Here is a tiny trained network, its code and every weight. The questions are about switching its units off for an input and a target symbol, where a switched-off unit gives its printed mean instead of its output.

import numpy as np


def w(rows, s, z=0):
    codes = np.array(rows[::2]) - 128.0
    scale = np.full(codes.shape[1], s)
    scale[-1] = z or s
    return codes * scale


def f(y):
    return np.maximum(y, 0)


def softmax(a):
    e = np.exp(a - a.max(-1, keepdims=True))
    return e / e.sum(-1, keepdims=True)


def log_softmax(a):
    a = a - a.max(-1, keepdims=True)
    return a - np.log(np.exp(a).sum(-1, keepdims=True))


def net(x, mask):
    ids = ['βγδεζηθμξπτφψω'.index(c) for c in x.split()]
    T = len(ids)
    res = E[ids] + P[:T]
    r = res
    for j in range(2):
        rows = slice(3 * j, 3 * j + 3)
        q, k, v = (r @ M[0][rows].T for M in (Q, K, V))
        z = softmax(np.where(np.tri(T) > 0, q @ k.T / 3**0.5, -1e9)) @ v
        o = O[0][rows]
        res = res + np.where(mask[j], z, o[:, -1]) @ o[:, :-1]
    y = f(res @ A[0][:, :-1].T + A[0][:, -1])
    res = res + np.where(mask[2:10], y, B[0][:, -1]) @ B[0][:, :-1]
    return log_softmax(res[-1] @ U[:, :-1].T + U[:, -1])


Q, K, V, O, A, B = {}, {}, {}, {}, {}, {}
E = w([
[204,173,108,222],'β',
[84,167,229,147],'γ',
[169,123,151,124],'δ',
[117,223,110,95],'ε',
[152,120,166,121],'ζ',
[156,119,167,120],'η',
[141,126,175,116],'θ',
[109,38,146,138],'μ',
[123,109,201,119],'ξ',
[171,159,4,209],'π',
[33,168,75,124],'τ',
[179,129,150,122],'φ',
[178,101,93,32],'ψ',
[125,124,194,118],'ω',
],0.021)
P = w([
[201,12,145,172],'0',
[173,79,146,166],'1',
[122,91,153,145],'2',
[116,112,152,142],'3',
[108,130,152,140],'4',
[111,144,147,139],'5',
[110,148,140,135],'6',
[112,154,139,131],'7',
[117,164,134,131],'8',
[113,160,129,125],'9',
[116,166,125,127],'10',
[118,176,128,125],'11',
[115,173,119,121],'12',
],0.011)
Q[0] = w([
[125,38,196,113],'H1',
[79,179,158,134],'H1',
[107,128,35,127],'H1',
[252,147,147,180],'H2',
[136,69,103,254],'H2',
[93,143,100,76],'H2',
],0.0098)
K[0] = w([
[113,95,255,130],'H1',
[104,190,139,176],'H1',
[116,172,56,85],'H1',
[137,78,96,36],'H2',
[135,71,51,120],'H2',
[70,217,86,135],'H2',
],0.0081)
V[0] = w([
[127,196,172,217],'H1',
[121,176,45,76],'H1',
[205,88,152,2],'H1',
[167,11,75,46],'H2',
[137,178,214,128],'H2',
[70,139,153,91],'H2',
],0.007)
O[0] = w([
[176,51,90,110,220],'H1',
[105,148,193,254,1],'H1',
[122,242,100,129,104],'H1',
[109,38,176,156,40],'H2',
[166,218,54,174,243],'H2',
[144,156,87,122,158],'H2',
],0.0071,0.0062)
A[0] = w([
[177,84,79,53,120],'N1',
[118,174,35,100,2],'N2',
[2,155,193,152,89],'N3',
[160,151,46,126,122],'N4',
[217,57,84,98,163],'N5',
[202,30,92,67,84],'N6',
[62,223,110,47,102],'N7',
[66,19,85,133,237],'N8',
],0.0087,0.0054)
B[0] = w([
[112,150,205,122,214],'N1',
[30,117,211,128,180],'N2',
[12,86,240,146,143],'N3',
[72,79,137,158,199],'N4',
[111,75,241,85,224],'N5',
[103,38,2,175,199],'N6',
[250,114,90,163,254],'N7',
[136,207,37,104,180],'N8',
],0.0093,0.0076)
U = w([
[104,94,254,71,238],'β',
[145,189,219,60,229],'γ',
[226,188,70,103,198],'δ',
[137,125,130,149,57],'ε',
[138,128,131,144,39],'ζ',
[127,119,71,94,59],'η',
[144,131,132,133,14],'θ',
[178,90,173,210,21],'μ',
[145,126,133,141,34],'ξ',
[171,107,80,176,47],'π',
[137,124,122,161,80],'τ',
[74,158,127,134,159],'φ',
[141,133,136,133,2],'ψ',
[141,130,138,135,8],'ω',
],0.012,0.0049)

Each question gives the input, a string of symbols that net reads in full, and the target symbol t.
The units are the heads (3 rows each of Q, K, V and O) and the neurons (one row each of A and B). Each row of codes is followed by its name. A weight is (code - 128) times the scale printed after its matrix; where a second scale follows, it is the last column's (O, A, B and U).
mask holds one flag per unit, heads first, then neurons. A switched-off unit (its flag False) gives its mean, the last column of its rows in O or B, instead of its output. The means were averaged over made-up inputs and are rounded, as every weight is.
A unit's drop is (log p(t) with every unit on - log p(t) with that unit switched off) / (log p(t) with every unit on - log p(t) with every unit switched off).
The circuit of an input: a set's keep is (log p(t) with only the set's units on - log p(t) with every unit switched off) / (log p(t) with every unit on - log p(t) with every unit switched off). Starting from all 10 units, units are removed one at a time, each time the one whose removal leaves the highest keep (on an exact tie, the one counted first), for as long as the keep stays at least 0.8.
circuit, biggest first: the units of the circuit, biggest drop first
most important unit: the unit with the biggest drop
k most important neurons: the k neurons with the biggest drops, biggest first
heads that matter: for each layer, one digit per head in row order, 1 if its drop is at least 0.15 and else 0, layers parted by /
drop of u: that unit's drop, to one decimal
input ω ψ ω γ ε φ ψ η ξ γ μ, target η: circuit, biggest first -> [N8, N6, N7]
input γ τ β, target μ: heads that matter -> 10
input ζ ψ γ θ π γ γ τ ξ γ γ η, target β: heads that matter -> 10
input δ ζ γ ξ ξ γ γ θ γ γ θ ψ, target β: 4 most important neurons -> [N2, N4, N1, N5]
input γ γ γ ω γ ω γ γ ψ ψ θ γ β, target μ: circuit, biggest first -> [H2]
input δ ψ θ ζ ψ γ ω μ ψ δ θ γ δ, target γ: heads that matter -> 11
input γ γ ψ β γ μ, target η: heads that matter -> 10
input ω γ γ ε γ, target δ: circuit, biggest first -> [H2, N5, N7]
input ε γ η ψ ψ γ γ ψ φ ψ μ φ, target γ: 3 most important neurons -> [N6, N7, N4]
input ω ψ γ γ ψ, target γ: circuit, biggest first -> [H1, N2]
input γ δ ψ ψ ξ θ ψ ψ γ φ, target β: heads that matter -> 01
input τ γ γ γ ω ψ γ ψ, target γ: 3 most important neurons -> [N2, N6, N1]
input μ τ ω β γ τ ψ ω β θ γ ξ ω, target δ: 2 most important neurons -> [N2, N5]
input μ τ β ξ γ θ ζ, target β: 2 most important neurons -> [N7, N5]
input θ γ ω θ ω γ ξ φ θ θ ω, target δ: most important unit -> N2
input β ω μ γ ω γ φ, target β: 2 most important neurons -> [N5, N7]
input γ γ γ μ γ β τ ψ θ δ, target β: drop of N7 -> 0.3
input π γ γ γ μ β γ, target δ: drop of H1 -> 0.2
input γ ψ γ γ ω δ, target β: drop of N7 -> 0.4
input μ ω ζ ω γ γ ξ ψ, target β: drop of H2 -> -0.1
input δ θ γ γ γ ω γ μ ψ ζ γ π, target π: most important unit -> H1
